Here is a tiny trained network, its code and every weight. The questions are about switching its units off for an input and a class, where a switched-off unit gives its printed mean instead of its output.

import numpy as np


def w(rows, s, z=0):
    codes = np.array(rows[::2]) - 128.0
    scale = np.full(codes.shape[1], s)
    scale[-1] = z or s
    return codes * scale


def norm(h):
    return h / np.sqrt((h * h).mean(-1, keepdims=True) + 1e-5)


def f(y):
    return np.maximum(y, 0)


def log_softmax(a):
    a = a - a.max(-1, keepdims=True)
    return a - np.log(np.exp(a).sum(-1, keepdims=True))


def net(x, mask):
    res = np.array(x, float).reshape(1, 6) / 4 @ E
    u = 0
    for l in range(4):
        y = f(norm(res) @ A[l][:, :-1].T + A[l][:, -1])
        res = res + np.where(mask[u : u + 6], y, B[l][:, -1]) @ B[l][:, :-1]
        u += 6
    return log_softmax(norm(res)[-1] @ U[:, :-1].T + U[:, -1])


A, B = {}, {}
E = w([
[93,12,237,166,40],'x0',
[254,69,202,96,191],'x1',
[130,128,125,128,129],'x2',
[88,104,101,231,232],'x3',
[130,129,125,126,130],'x4',
[129,127,127,129,129],'x5',
],0.00054)
A[0] = w([
[143,196,155,16,55,46],'L0N1',
[231,107,189,104,189,176],'L0N2',
[69,83,127,168,229,156],'L0N3',
[206,19,146,120,151,75],'L0N4',
[173,196,42,66,205,4],'L0N5',
[120,4,180,166,73,85],'L0N6',
],0.0017,0.0011)
B[0] = w([
[185,162,150,254,175,179],'L0N1',
[221,86,106,111,207,251],'L0N2',
[151,145,111,238,133,231],'L0N3',
[124,228,184,135,160,197],'L0N4',
[80,71,189,134,110,199],'L0N5',
[42,182,196,117,156,216],'L0N6',
],0.002,0.0014)
A[1] = w([
[80,132,100,2,82,126],'L1N1',
[110,169,139,86,178,136],'L1N2',
[145,53,133,89,161,2],'L1N3',
[83,137,144,56,94,83],'L1N4',
[121,127,117,200,149,113],'L1N5',
[156,165,46,140,110,110],'L1N6',
],0.0032,0.004)
B[1] = w([
[213,133,217,158,145,172],'L1N1',
[116,102,124,144,85,223],'L1N2',
[165,193,49,50,252,128],'L1N3',
[240,152,118,170,49,140],'L1N4',
[91,149,110,78,110,254],'L1N5',
[90,187,153,126,178,204],'L1N6',
],0.0036,0.0011)
A[2] = w([
[180,126,58,124,150,82],'L2N1',
[140,79,166,57,116,4],'L2N2',
[159,187,146,83,66,154],'L2N3',
[84,2,169,146,93,102],'L2N4',
[112,99,150,176,53,135],'L2N5',
[212,133,176,58,121,196],'L2N6',
],0.0034,0.0019)
B[2] = w([
[205,11,34,122,45,160],'L2N1',
[3,73,102,68,209,137],'L2N2',
[212,58,184,139,215,186],'L2N3',
[180,229,40,95,214,174],'L2N4',
[113,16,83,143,33,175],'L2N5',
[24,168,85,111,77,253],'L2N6',
],0.0026,0.0023)
A[3] = w([
[66,154,199,45,99,2],'L3N1',
[97,49,142,220,101,79],'L3N2',
[159,194,252,227,216,14],'L3N3',
[173,192,68,23,43,11],'L3N4',
[219,100,57,198,170,3],'L3N5',
[158,35,103,163,56,75],'L3N6',
],0.0031,0.0028)
B[3] = w([
[57,30,196,27,207,161],'L3N1',
[127,64,113,106,37,184],'L3N2',
[226,254,246,169,196,250],'L3N3',
[168,220,76,10,17,166],'L3N4',
[186,17,49,162,197,178],'L3N5',
[163,156,194,154,178,190],'L3N6',
],0.0045,0.0015)
U = w([
[251,253,253,252,253,252],'0',
[4,254,6,252,249,113],'1',
[253,215,5,4,6,70],'2',
[253,5,3,248,251,156],'3',
[244,8,253,245,1,101],'4',
[2,5,13,253,1,80],'5',
[7,4,249,3,252,41],'6',
],0.0047,0.0027)

Each question gives the input, the list of numbers given to net, and the class t.
The units are the neurons (one row each of A and B). Each row of codes is followed by its name. A weight is (code - 128) times the scale printed after its matrix; where a second scale follows, it is the last column's (A, B and U).
mask holds one flag per neuron, layer by layer. A switched-off neuron (its flag False) gives its mean, the last column of its row in B, instead of its output. The means were averaged over made-up inputs and are rounded, as every weight is.
A unit's drop is (log p(t) with every unit on - log p(t) with that unit switched off) / (log p(t) with every unit on - log p(t) with every unit switched off).
The circuit of an input: a set's keep is (log p(t) with only the set's units on - log p(t) with every unit switched off) / (log p(t) with every unit on - log p(t) with every unit switched off). Starting from the 12 units with the biggest drops (on a tie, the unit counted first), units are removed one at a time, each time the one whose removal leaves the highest keep (on an exact tie, the one counted first), for as long as the keep stays at least 0.8.
circuit, biggest first: the units of the circuit, biggest drop first
unit that matters most: the unit with the biggest drop
top k neurons: the k neurons with the biggest drops, biggest first
top k neurons in layer l: the k neurons of layer l with the biggest drops, biggest first
drop when u is switched off: that unit's drop, to one decimal
input [0,8,-7,-4,3,6], class 2: circuit, biggest first -> (L2N6, L3N4)
input [1,-4,-2,-2,3,-3], class 4: unit that matters most -> L0N2
input [6,1,-1,-2,-5,-4], class 6: circuit, biggest first -> (L0N6, L3N1)
input [3,3,3,-1,4,1], class 6: top 2 neurons -> (L2N6, L0N4)
input [1,-4,2,2,2,4], class 5: top 4 neurons -> (L3N3, L0N2, L2N4, L0N4)
input [-3,-1,-4,1,-8,-1], class 1: top 3 neurons -> (L0N6, L0N4, L3N3)
input [-2,-4,-6,-8,8,8], class 0: circuit, biggest first -> (L2N3, L0N1)
input [-3,7,-8,1,-3,-5], class 3: top 2 neurons -> (L0N2, L1N5)
input [5,-1,-3,6,6,5], class 5: top 3 neurons -> (L2N5, L0N3, L3N3)
input [-8,5,7,1,2,-5], class 3: top 2 neurons -> (L1N5, L3N5)
input [1,0,0,-8,2,-7], class 4: top 4 neurons -> (L2N3, L2N4, L3N3, L1N6)
input [0,7,-3,0,5,-5], class 2: top 3 neurons -> (L0N2, L2N6, L2N3)
input [0,8,-5,-3,0,-7], class 2: top 3 neurons -> (L0N2, L0N5, L2N6)
input [-6,2,-2,6,-1,-1], class 3: top neuron -> (L2N6)
input [-1,-2,-6,5,-7,4], class 1: top 3 neurons -> (L1N5, L3N3, L2N3)
input [-3,8,-6,1,3,-6], class 3: top 2 neurons -> (L0N2, L1N5)
input [-4,1,8,5,0,0], class 3: top 2 neurons -> (L2N6, L0N6)
input [8,-1,-4,4,7,7], class 5: top 4 neurons -> (L2N5, L0N6, L3N3, L2N4)
input [2,2,1,-2,6,-7], class 6: top 2 neurons -> (L2N6, L3N1)
input [-2,-2,-1,3,2,5], class 1: unit that matters most -> L1N5
input [-7,-7,-6,0,6,-3], class 0: top 3 neurons in layer 0 -> (L0N3, L0N1, L0N2)
input [-8,2,4,8,0,-1], class 3: top 2 neurons in layer 2 -> (L2N6, L2N1)
input [3,-8,4,-3,6,8], class 4: drop when L3N2 is switched off -> 0.1
input [3,-1,-4,-1,7,5], class 4: drop when L1N4 is switched off -> 0.2
input [-8,-6,-3,-8,4,-8], class 0: drop when L2N3 is switched off -> 0.2
input [-7,-6,-5,-2,-3,4], class 0: drop when L1N1 is switched off -> 1.4
input [-7,-4,7,-8,4,-5], class 0: unit that matters most -> L2N3
input [-7,-1,8,1,-4,1], class 1: top 2 neurons in layer 1 -> (L1N6, L1N2)
input [1,-4,0,6,-5,-7], class 5: top 2 neurons in layer 2 -> (L2N4, L2N6)
input [3,-7,7,8,-7,-1], class 5: top 2 neurons in layer 3 -> (L3N2, L3N3)
